Here is a tiny trained network, its code and every weight. The questions are about switching its units off for an input and a class, where a switched-off unit gives its printed mean instead of its output.

import numpy as np


def w(rows, s, z=0):
    codes = np.array(rows[::2]) - 128.0
    scale = np.full(codes.shape[1], s)
    scale[-1] = z or s
    return codes * scale


def f(y):
    return y / 2 * (1 + np.tanh(0.7978845608 * (y + 0.044715 * y**3)))


def log_softmax(a):
    a = a - a.max(-1, keepdims=True)
    return a - np.log(np.exp(a).sum(-1, keepdims=True))


def net(x, mask):
    res = np.array(x, float).reshape(1, 7) / 4 @ E
    y = f(res @ A[0][:, :-1].T + A[0][:, -1])
    res = res + np.where(mask, y, B[0][:, -1]) @ B[0][:, :-1]
    return log_softmax(res[-1] @ U[:, :-1].T + U[:, -1])


A, B = {}, {}
E = w([
[61,144,155],'x0',
[60,134,156],'x1',
[87,126,124],'x2',
[147,29,52],'x3',
[112,145,1],'x4',
[170,89,173],'x5',
[122,122,181],'x6',
],0.0087)
A[0] = w([
[155,46,116,83],'neuron 0',
[111,121,133,97],'neuron 1',
[35,145,100,164],'neuron 2',
[76,107,120,81],'neuron 3',
[118,159,123,73],'neuron 4',
[145,151,87,191],'neuron 5',
[197,181,68,161],'neuron 6',
[125,121,91,139],'neuron 7',
[221,139,147,218],'neuron 8',
[145,188,144,101],'neuron 9',
[139,105,93,92],'neuron 10',
[147,80,102,146],'neuron 11',
[185,122,106,117],'neuron 12',
[43,192,188,118],'neuron 13',
[209,248,112,253],'neuron 14',
[183,189,134,181],'neuron 15',
[86,149,128,182],'neuron 16',
[108,133,50,153],'neuron 17',
[140,156,135,125],'neuron 18',
[122,122,88,147],'neuron 19',
[107,105,117,78],'neuron 20',
[48,80,169,114],'neuron 21',
[118,212,151,239],'neuron 22',
[180,94,143,188],'neuron 23',
[80,170,154,189],'neuron 24',
[78,114,106,78],'neuron 25',
[129,166,128,151],'neuron 26',
[219,72,97,182],'neuron 27',
[159,77,142,129],'neuron 28',
[149,184,241,126],'neuron 29',
[106,97,119,158],'neuron 30',
[79,103,85,87],'neuron 31',
[129,136,73,168],'neuron 32',
[164,138,152,196],'neuron 33',
[152,57,135,202],'neuron 34',
],0.013,0.0038)
B[0] = w([
[128,86,166,170],'neuron 0',
[134,126,122,125],'neuron 1',
[114,132,160,199],'neuron 2',
[128,133,116,141],'neuron 3',
[130,116,132,131],'neuron 4',
[112,167,139,172],'neuron 5',
[124,207,132,197],'neuron 6',
[144,151,142,154],'neuron 7',
[67,87,91,196],'neuron 8',
[94,111,118,158],'neuron 9',
[144,132,139,147],'neuron 10',
[124,119,152,165],'neuron 11',
[115,131,135,155],'neuron 12',
[135,92,159,235],'neuron 13',
[2,159,90,232],'neuron 14',
[74,131,99,176],'neuron 15',
[98,125,143,167],'neuron 16',
[149,192,149,205],'neuron 17',
[113,118,124,137],'neuron 18',
[135,150,132,160],'neuron 19',
[151,130,120,128],'neuron 20',
[154,145,113,180],'neuron 21',
[51,79,135,222],'neuron 22',
[104,75,124,172],'neuron 23',
[102,102,146,196],'neuron 24',
[144,130,124,145],'neuron 25',
[110,126,138,149],'neuron 26',
[104,111,161,211],'neuron 27',
[139,83,140,157],'neuron 28',
[98,100,113,254],'neuron 29',
[121,124,131,145],'neuron 30',
[144,138,121,164],'neuron 31',
[133,175,140,180],'neuron 32',
[103,101,111,165],'neuron 33',
[138,80,148,182],'neuron 34',
],0.018,0.0088)
U = w([
[183,168,53,58],'0',
[22,184,152,254],'1',
[98,104,218,166],'2',
[103,151,110,12],'3',
[98,255,137,91],'4',
],0.0071,0.0022)

Each question gives the input, the list of numbers given to net, and the class t.
The units are the neurons (one row each of A and B). Each row of codes is followed by its name. A weight is (code - 128) times the scale printed after its matrix; where a second scale follows, it is the last column's (A, B and U).
mask holds one flag per neuron, in row order. A switched-off neuron (its flag False) gives its mean, the last column of its row in B, instead of its output. The means were averaged over made-up inputs and are rounded, as every weight is.
A unit's drop is (log p(t) with every unit on - log p(t) with that unit switched off) / (log p(t) with every unit on - log p(t) with every unit switched off).
The circuit of an input: a set's keep is (log p(t) with only the set's units on - log p(t) with every unit switched off) / (log p(t) with every unit on - log p(t) with every unit switched off). Starting from the 12 units with the biggest drops (on a tie, the unit counted first), units are removed one at a time, each time the one whose removal leaves the highest keep (on an exact tie, the one counted first), for as long as the keep stays at least 0.8.
units of the circuit, in order: the units of the circuit, biggest drop first
unit that matters most: the unit with the biggest drop
k most important neurons: the k neurons with the biggest drops, biggest first
drop of u: that unit's drop, to one decimal
input [2,0,4,-4,-3,0,7], class 2: units of the circuit, in order	[neuron 13; neuron 14]
input [1,-2,-4,8,7,4,-2], class 2: units of the circuit, in order	[neuron 0; neuron 14]
input [-5,-7,1,4,8,0,3], class 4: units of the circuit, in order	[neuron 6; neuron 17]
input [5,-1,5,7,1,0,5], class 2: units of the circuit, in order	[neuron 14; neuron 6]
input [-3,5,0,-1,-4,-4,5], class 2: units of the circuit, in order	[neuron 14; neuron 13]
input [-7,8,6,1,6,6,0], class 0: 2 most important neurons	[neuron 14; neuron 22]
input [0,5,7,-8,-5,2,5], class 2: most important neuron	[neuron 13]
input [4,5,8,-4,-3,6,6], class 2: 2 most important neurons	[neuron 13; neuron 14]
input [-4,-5,0,-5,6,-4,-4], class 4: 2 most important neurons	[neuron 6; neuron 17]
input [0,5,-2,2,-4,-5,-4], class 3: 2 most important neurons	[neuron 14; neuron 27]
input [-3,6,8,2,6,-6,-2], class 4: drop of neuron 30	0.0
input [5,5,6,-5,-1,-1,3], class 2: drop of neuron 14	0.2
input [4,7,3,5,-3,5,8], class 2: drop of neuron 14	0.1
input [5,7,-1,-5,-5,7,7], class 2: unit that matters most	neuron 13
